Below are the code and all the weights of a small trained network. Each question names an input and a class and asks about switching units off, where a switched-off unit gives its printed mean instead of its output.

import numpy as np


def w(rows, s, z=0):
    codes = np.array(rows[::2]) - 128.0
    scale = np.full(codes.shape[1], s)
    scale[-1] = z or s
    return codes * scale


def f(y):
    return y / 2 * (1 + np.tanh(0.7978845608 * (y + 0.044715 * y**3)))


def log_softmax(a):
    a = a - a.max(-1, keepdims=True)
    return a - np.log(np.exp(a).sum(-1, keepdims=True))


def net(x, mask):
    res = np.array(x, float).reshape(1, 8) / 4 @ E
    y = f(res @ A[0][:, :-1].T + A[0][:, -1])
    res = res + np.where(mask, y, B[0][:, -1]) @ B[0][:, :-1]
    return log_softmax(res[-1] @ U[:, :-1].T + U[:, -1])


A, B = {}, {}
E = w([
[64,154,134,191,100,121,95,181,157,125,107,142],'x0',
[129,182,111,51,142,92,86,161,122,145,193,70],'x1',
[134,165,164,35,138,10,132,61,47,26,142,134],'x2',
[97,181,145,155,163,142,10,190,175,132,74,51],'x3',
[105,167,133,120,97,72,125,97,106,75,110,178],'x4',
[96,165,134,137,255,129,177,71,121,136,198,33],'x5',
[179,35,254,77,140,168,50,123,140,147,186,24],'x6',
[214,98,212,93,65,124,98,82,126,52,73,117],'x7',
],0.0075)
A[0] = w([
[105,217,131,99,131,126,201,68,105,99,153,158,210],'neuron 1',
[157,60,164,138,153,180,120,128,150,166,137,119,193],'neuron 2',
[75,213,94,145,139,104,54,194,172,149,112,134,187],'neuron 3',
[90,68,117,120,140,169,88,126,143,140,123,113,120],'neuron 4',
[99,204,141,153,151,135,55,218,147,195,95,127,196],'neuron 5',
[134,54,118,160,61,176,160,142,110,150,94,178,183],'neuron 6',
[177,155,195,51,98,97,101,107,91,54,120,121,141],'neuron 7',
[142,80,192,67,143,142,141,114,108,110,140,75,225],'neuron 8',
[126,61,128,156,103,205,127,210,178,152,83,183,183],'neuron 9',
[102,111,152,151,168,149,63,165,162,188,161,33,239],'neuron 10',
[180,143,140,84,91,28,139,60,96,88,97,166,252],'neuron 11',
[153,58,48,159,50,189,149,146,151,146,28,208,191],'neuron 12',
[80,183,41,168,155,128,254,101,71,136,134,179,193],'neuron 13',
],0.0081,0.0035)
B[0] = w([
[25,84,97,27,169,91,161,105,130,106,72,112,197],'neuron 1',
[210,117,200,150,117,154,158,46,144,175,175,106,189],'neuron 2',
[87,255,71,148,179,186,167,219,80,110,73,124,208],'neuron 3',
[123,141,133,178,133,130,93,135,115,210,149,118,153],'neuron 4',
[133,181,91,146,144,212,112,206,72,124,110,143,211],'neuron 5',
[126,127,239,149,78,114,139,135,128,137,86,174,199],'neuron 6',
[43,110,129,62,63,145,38,114,93,20,132,120,209],'neuron 7',
[107,73,166,96,174,138,59,39,185,86,204,69,203],'neuron 8',
[178,182,160,218,78,134,129,122,97,173,116,136,213],'neuron 9',
[131,173,94,137,168,217,94,107,102,207,180,26,230],'neuron 10',
[65,57,135,108,74,84,116,104,157,17,106,202,226],'neuron 11',
[170,176,184,179,67,58,140,125,111,141,66,198,240],'neuron 12',
[117,56,114,76,193,23,229,162,202,243,54,183,248],'neuron 13',
],0.0076,0.013)
U = w([
[107,209,16,134,156,189,102,211,90,139,105,119,227],'0',
[198,155,193,183,47,112,147,130,126,143,92,193,157],'1',
[86,88,123,59,96,110,31,107,123,2,132,158,10],'2',
[95,82,89,85,196,44,251,135,208,146,98,184,176],'3',
[161,93,161,109,181,181,100,83,147,174,236,61,41],'4',
],0.0085,0.0012)

Each question gives the input, the list of numbers given to net, and the class t.
The units are the neurons (one row each of A and B). Each row of codes is followed by its name. A weight is (code - 128) times the scale printed after its matrix; where a second scale follows, it is the last column's (A, B and U).
mask holds one flag per neuron, in row order. A switched-off neuron (its flag False) gives its mean, the last column of its row in B, instead of its output. The means were averaged over made-up inputs and are rounded, as every weight is.
A unit's drop is (log p(t) with every unit on - log p(t) with that unit switched off) / (log p(t) with every unit on - log p(t) with every unit switched off).
The circuit of an input: a set's keep is (log p(t) with only the set's units on - log p(t) with every unit switched off) / (log p(t) with every unit on - log p(t) with every unit switched off). Starting from the 12 units with the biggest drops (on a tie, the unit counted first), units are removed one at a time, each time the one whose removal leaves the highest keep (on an exact tie, the one counted first), for as long as the keep stays at least 0.8.
units of the circuit, in order: the units of the circuit, biggest drop first
k most important neurons: the k neurons with the biggest drops, biggest first
drop of u: that unit's drop, to one decimal
input [-6,2,-2,8,-1,-8,7,8], class 4: units of the circuit, in order : [neuron 10]
input [0,-1,5,-1,1,-1,5,-8], class 4: units of the circuit, in order : [neuron 11; neuron 12]
input [-8,-4,1,4,3,6,5,7], class 2: 2 most important neurons : [neuron 7; neuron 11]
input [-3,6,6,8,-7,-6,4,-3], class 0: 2 most important neurons : [neuron 3; neuron 5]
input [0,-2,-4,8,-1,-5,3,2], class 0: 3 most important neurons : [neuron 5; neuron 10; neuron 3]
input [6,-6,-4,2,-5,-1,-3,-3], class 1: 3 most important neurons : [neuron 12; neuron 9; neuron 6]
input [4,1,-7,-2,-3,1,3,3], class 4: 4 most important neurons : [neuron 10; neuron 11; neuron 2; neuron 13]
input [-1,6,4,6,2,-7,2,-2], class 0: 2 most important neurons : [neuron 3; neuron 5]
input [-3,6,8,-7,0,0,-1,-2], class 2: 2 most important neurons : [neuron 7; neuron 11]
input [2,0,0,-6,8,-7,-4,-2], class 3: 2 most important neurons : [neuron 13; neuron 1]
input [-1,6,0,1,2,-7,8,1], class 4: drop of neuron 2 : 0.4
input [2,-8,-5,1,-7,2,-8,0], class 1: drop of neuron 9 : 0.1
input [-5,1,-3,0,6,-5,7,3], class 2: drop of neuron 7 : 0.4
